Here is a tiny trained network, its code and every weight. The questions are about switching its units off for an input and a target symbol, where a switched-off unit gives its printed mean instead of its output.

import numpy as np


def w(rows, s, z=0):
    codes = np.array(rows[::2]) - 128.0
    scale = np.full(codes.shape[1], s)
    scale[-1] = z or s
    return codes * scale


def f(y):
    return np.maximum(y, 0)


def softmax(a):
    e = np.exp(a - a.max(-1, keepdims=True))
    return e / e.sum(-1, keepdims=True)


def log_softmax(a):
    a = a - a.max(-1, keepdims=True)
    return a - np.log(np.exp(a).sum(-1, keepdims=True))


def net(x, mask):
    ids = ['αβελμπτω'.index(c) for c in x.split()]
    T = len(ids)
    res = E[ids] + P[:T]
    q, k, v = (res @ M[0].T for M in (Q, K, V))
    z = softmax(np.where(np.tri(T) > 0, q @ k.T / 3**0.5, -1e9)) @ v
    res = res + np.where(mask[0], z, O[0][:, -1]) @ O[0][:, :-1]
    y = f(res @ A[0][:, :-1].T + A[0][:, -1])
    res = res + np.where(mask[1:9], y, B[0][:, -1]) @ B[0][:, :-1]
    return log_softmax(res[-1] @ U[:, :-1].T + U[:, -1])


Q, K, V, O, A, B = {}, {}, {}, {}, {}, {}
E = w([
[152,200,70,172,26,47,127,92],'α',
[128,167,201,17,89,130,149,83],'β',
[184,122,139,138,106,187,143,68],'ε',
[169,140,115,141,187,107,93,131],'λ',
[165,184,79,217,148,143,110,109],'μ',
[96,248,86,109,89,80,104,145],'π',
[86,184,105,132,107,181,116,81],'τ',
[129,171,124,88,232,142,82,182],'ω',
],0.016)
P = w([
[198,128,101,69,127,141,189,84],'0',
[139,116,196,161,61,149,9,160],'1',
[127,168,221,195,170,109,83,61],'2',
[81,114,64,101,132,81,191,107],'3',
[67,113,164,163,83,130,72,222],'4',
[71,161,184,193,191,108,145,133],'5',
[69,130,63,75,118,68,190,104],'6',
],0.013)
Q[0] = w([
[198,98,14,50,72,168,170,181],'head 1',
[111,40,175,141,56,133,95,234],'head 1',
[184,133,8,33,153,123,215,101],'head 1',
],0.013)
K[0] = w([
[247,126,195,99,75,74,99,56],'head 1',
[144,81,214,190,78,57,146,138],'head 1',
[254,184,93,70,108,160,74,59],'head 1',
],0.015)
V[0] = w([
[123,30,149,51,173,177,101,110],'head 1',
[192,8,112,222,155,143,146,106],'head 1',
[35,123,95,135,98,254,142,81],'head 1',
],0.0098)
O[0] = w([
[18,209,131,187,107,155,205,127,75],'head 1',
[72,101,18,132,152,226,133,166,4],'head 1',
[78,197,139,65,153,167,4,68,99],'head 1',
],0.012,0.0044)
A[0] = w([
[160,151,86,141,57,109,49,226,194],'neuron 1',
[135,86,183,48,169,210,214,83,128],'neuron 2',
[88,91,78,138,100,46,196,25,132],'neuron 3',
[163,100,79,125,100,124,217,184,189],'neuron 4',
[182,70,174,120,103,109,53,109,109],'neuron 5',
[156,103,158,198,174,170,91,212,21],'neuron 6',
[142,84,4,74,130,159,232,156,2],'neuron 7',
[136,51,76,1,28,173,106,190,146],'neuron 8',
],0.0087,0.0077)
B[0] = w([
[140,139,141,125,190,149,163,90,208],'neuron 1',
[94,149,89,185,167,77,85,182,153],'neuron 2',
[163,159,120,139,173,142,120,154,197],'neuron 3',
[4,115,157,134,86,122,95,60,245],'neuron 4',
[117,117,65,174,96,99,145,145,254],'neuron 5',
[96,198,139,148,127,81,123,173,162],'neuron 6',
[220,165,167,79,74,134,108,183,197],'neuron 7',
[159,86,123,72,152,175,183,98,159],'neuron 8',
],0.013,0.011)
U = w([
[130,84,139,64,116,91,162,83,116],'α',
[144,119,195,70,22,115,130,146,163],'β',
[179,80,212,75,137,176,127,100,242],'ε',
[37,98,111,131,134,74,174,100,141],'λ',
[145,152,45,122,160,133,113,212,191],'μ',
[156,140,104,103,98,54,134,153,4],'π',
[131,148,146,66,129,89,59,65,77],'τ',
[209,170,253,113,171,128,157,145,106],'ω',
],0.0061,0.0043)

Each question gives the input, a string of symbols that net reads in full, and the target symbol t.
The units are the heads (3 rows each of Q, K, V and O) and the neurons (one row each of A and B). Each row of codes is followed by its name. A weight is (code - 128) times the scale printed after its matrix; where a second scale follows, it is the last column's (O, A, B and U).
mask holds one flag per unit, heads first, then neurons. A switched-off unit (its flag False) gives its mean, the last column of its rows in O or B, instead of its output. The means were averaged over made-up inputs and are rounded, as every weight is.
A unit's drop is (log p(t) with every unit on - log p(t) with that unit switched off) / (log p(t) with every unit on - log p(t) with every unit switched off).
The circuit of an input: a set's keep is (log p(t) with only the set's units on - log p(t) with every unit switched off) / (log p(t) with every unit on - log p(t) with every unit switched off). Starting from all 9 units, units are removed one at a time, each time the one whose removal leaves the highest keep (on an exact tie, the one counted first), for as long as the keep stays at least 0.8.
circuit, biggest first: the units of the circuit, biggest drop first
unit that matters most: the unit with the biggest drop
top k neurons: the k neurons with the biggest drops, biggest first
drop when u is switched off: that unit's drop, to one decimal
input λ μ τ τ, target β: unit that matters most => neuron 7
input ε π λ ω α, target α: top 2 neurons => (neuron 5; neuron 8)
input λ ω λ μ λ λ, target μ: circuit, biggest first => (head 1; neuron 4)
input λ ω τ ω ω ε, target ω: top 2 neurons => (neuron 4; neuron 5)
input π α λ λ ω λ τ, target π: circuit, biggest first => (head 1; neuron 5; neuron 4)
input β τ ω τ λ π λ, target ω: circuit, biggest first => (head 1; neuron 3)
input λ τ τ π λ ε, target π: circuit, biggest first => (neuron 5; head 1)
input ω λ λ τ ε, target ε: top 2 neurons => (neuron 5; neuron 8)
input τ λ μ π ω λ, target ω: circuit, biggest first => (head 1; neuron 4)
input μ λ λ β, target ε: circuit, biggest first => (neuron 8; head 1)
input τ ω τ λ ε λ, target λ: circuit, biggest first => (head 1; neuron 7; neuron 4)
input β α λ λ ω μ, target ω: top 2 neurons => (neuron 4; neuron 5)
input π τ λ π β ε λ, target π: circuit, biggest first => (head 1; neuron 5)
input ε λ ε λ λ α π, target μ: top 2 neurons => (neuron 4; neuron 3)
input ε τ λ π λ λ, target π: circuit, biggest first => (neuron 5; head 1)
input π μ β λ β μ ω, target π: circuit, biggest first => (head 1; neuron 5)
input α ω ω τ, target α: top 3 neurons => (neuron 8; neuron 5; neuron 4)
input β τ ω λ μ β μ, target ω: drop when head 1 is switched off => 0.6
input ω τ λ ω, target λ: drop when neuron 4 is switched off => 0.2
input τ λ ω λ λ π, target π: drop when neuron 5 is switched off => 1.7
